Here is a tiny trained network, its code and every weight. The questions are about switching its units off for an input and a class, where a switched-off unit gives its printed mean instead of its output.

import numpy as np


def w(rows, s, z=0):
    codes = np.array(rows[::2]) - 128.0
    scale = np.full(codes.shape[1], s)
    scale[-1] = z or s
    return codes * scale


def f(y):
    return y / 2 * (1 + np.tanh(0.7978845608 * (y + 0.044715 * y**3)))


def log_softmax(a):
    a = a - a.max(-1, keepdims=True)
    return a - np.log(np.exp(a).sum(-1, keepdims=True))


def net(x, mask):
    res = np.array(x, float).reshape(1, 7) / 4 @ E
    y = f(res @ A[0][:, :-1].T + A[0][:, -1])
    res = res + np.where(mask, y, B[0][:, -1]) @ B[0][:, :-1]
    return log_softmax(res[-1] @ U[:, :-1].T + U[:, -1])


A, B = {}, {}
E = w([
[116,135,134,96,128,87,108,134,136,117,165],'x0',
[127,150,112,89,150,132,90,118,112,118,126],'x1',
[180,48,110,37,133,172,179,188,249,64,78],'x2',
[252,98,5,105,143,46,218,115,110,186,149],'x3',
[64,151,154,27,131,215,191,97,106,218,177],'x4',
[91,123,97,126,134,151,131,140,97,121,115],'x5',
[126,145,111,100,152,131,102,103,125,111,143],'x6',
],0.011)
A[0] = w([
[61,143,254,135,118,181,85,133,152,63,102,3],'n1',
[152,134,114,209,134,71,91,160,127,18,78,10],'n2',
[102,129,137,137,138,137,110,138,142,144,97,106],'n3',
[109,108,162,120,87,90,133,148,143,157,162,189],'n4',
[126,148,146,139,127,139,138,121,89,165,140,142],'n5',
[114,153,150,103,131,140,173,125,131,142,143,34],'n6',
[123,109,130,89,146,133,162,121,116,162,143,31],'n7',
[150,95,123,57,111,175,151,174,206,50,85,194],'n8',
[112,83,153,62,128,147,160,152,175,89,118,182],'n9',
[169,133,96,132,105,118,154,110,82,121,128,128],'n10',
[169,118,68,94,137,68,177,123,117,177,110,67],'n11',
[111,183,153,176,114,100,103,98,93,135,155,167],'n12',
[114,152,133,173,111,107,104,101,77,172,146,179],'n13',
[95,146,186,63,122,182,168,121,141,199,140,6],'n14',
[132,105,105,147,119,109,90,135,142,124,117,3],'n15',
[106,157,154,180,137,111,112,106,71,158,148,177],'n16',
],0.015,0.002)
B[0] = w([
[218,152,3,144,102,99,188,200,121,123,204,251],'n1',
[63,95,184,21,36,191,91,69,131,156,178,232],'n2',
[146,139,66,98,149,96,112,81,127,126,155,147],'n3',
[130,155,106,118,172,172,120,107,101,112,115,146],'n4',
[118,99,152,122,131,126,130,106,153,144,101,162],'n5',
[121,127,158,91,81,155,114,93,141,113,133,153],'n6',
[125,119,130,102,88,136,91,131,116,110,157,159],'n7',
[111,150,186,200,212,102,118,126,102,130,49,247],'n8',
[115,124,143,151,201,111,140,97,145,147,67,205],'n9',
[144,127,107,137,132,141,160,176,129,107,145,160],'n10',
[168,165,36,147,110,114,148,178,126,118,188,199],'n11',
[111,113,159,163,169,151,150,139,125,141,41,200],'n12',
[138,140,150,160,187,99,126,132,136,113,78,195],'n13',
[71,79,187,70,21,160,68,89,132,126,167,195],'n14',
[119,127,141,124,88,138,107,105,126,111,149,150],'n15',
[130,139,157,146,211,92,120,117,146,116,90,200],'n16',
],0.013,0.027)
U = w([
[134,163,205,166,225,100,150,88,129,138,2,248],'0',
[218,187,21,121,86,102,220,197,129,115,213,99],'1',
[99,100,208,29,26,192,83,28,138,138,157,54],'2',
],0.0082,0.0011)

Each question gives the input, the list of numbers given to net, and the class t.
The units are the neurons (one row each of A and B). Each row of codes is followed by its name. A weight is (code - 128) times the scale printed after its matrix; where a second scale follows, it is the last column's (A, B and U).
mask holds one flag per neuron, in row order. A switched-off neuron (its flag False) gives its mean, the last column of its row in B, instead of its output. The means were averaged over made-up inputs and are rounded, as every weight is.
A unit's drop is (log p(t) with every unit on - log p(t) with that unit switched off) / (log p(t) with every unit on - log p(t) with every unit switched off).
The circuit of an input: a set's keep is (log p(t) with only the set's units on - log p(t) with every unit switched off) / (log p(t) with every unit on - log p(t) with every unit switched off). Starting from the 12 units with the biggest drops (on a tie, the unit counted first), units are removed one at a time, each time the one whose removal leaves the highest keep (on an exact tie, the one counted first), for as long as the keep stays at least 0.8.
units of the circuit, in order: the units of the circuit, biggest drop first
most important unit: the unit with the biggest drop
k most important neurons: the k neurons with the biggest drops, biggest first
drop of u: that unit's drop, to one decimal
input [2,6,5,2,-6,4,-5], class 2: most important unit => n2
input [-4,4,-1,5,6,8,8], class 2: 2 most important neurons => n1, n14
input [-4,7,-3,-5,5,1,4], class 1: 3 most important neurons => n1, n2, n8
input [3,6,-3,6,7,6,2], class 2: 2 most important neurons => n1, n14
input [-5,8,-6,7,6,6,-8], class 1: 2 most important neurons => n11, n8
input [8,-1,3,-7,-8,-5,-6], class 2: 2 most important neurons => n2, n11
input [3,-2,-5,6,8,-2,-6], class 2: 2 most important neurons => n1, n14
input [2,-1,2,-3,0,-2,2], class 1: 3 most important neurons => n1, n12, n16
input [4,6,-6,7,-1,-3,4], class 1: 3 most important neurons => n11, n8, n9
input [-1,3,6,-7,-3,4,8], class 1: 2 most important neurons => n1, n12
input [6,3,-2,4,-5,0,-7], class 2: 2 most important neurons => n1, n2
input [-7,-2,-1,-7,3,1,-6], class 1: drop of n1 => 1.3
input [-8,3,-4,7,1,8,-4], class 1: drop of n11 => 0.3
input [-6,-5,-3,-8,5,8,1], class 1: drop of n1 => 2.4
input [-8,2,-2,-2,-6,8,-2], class 2: units of the circuit, in order => n2
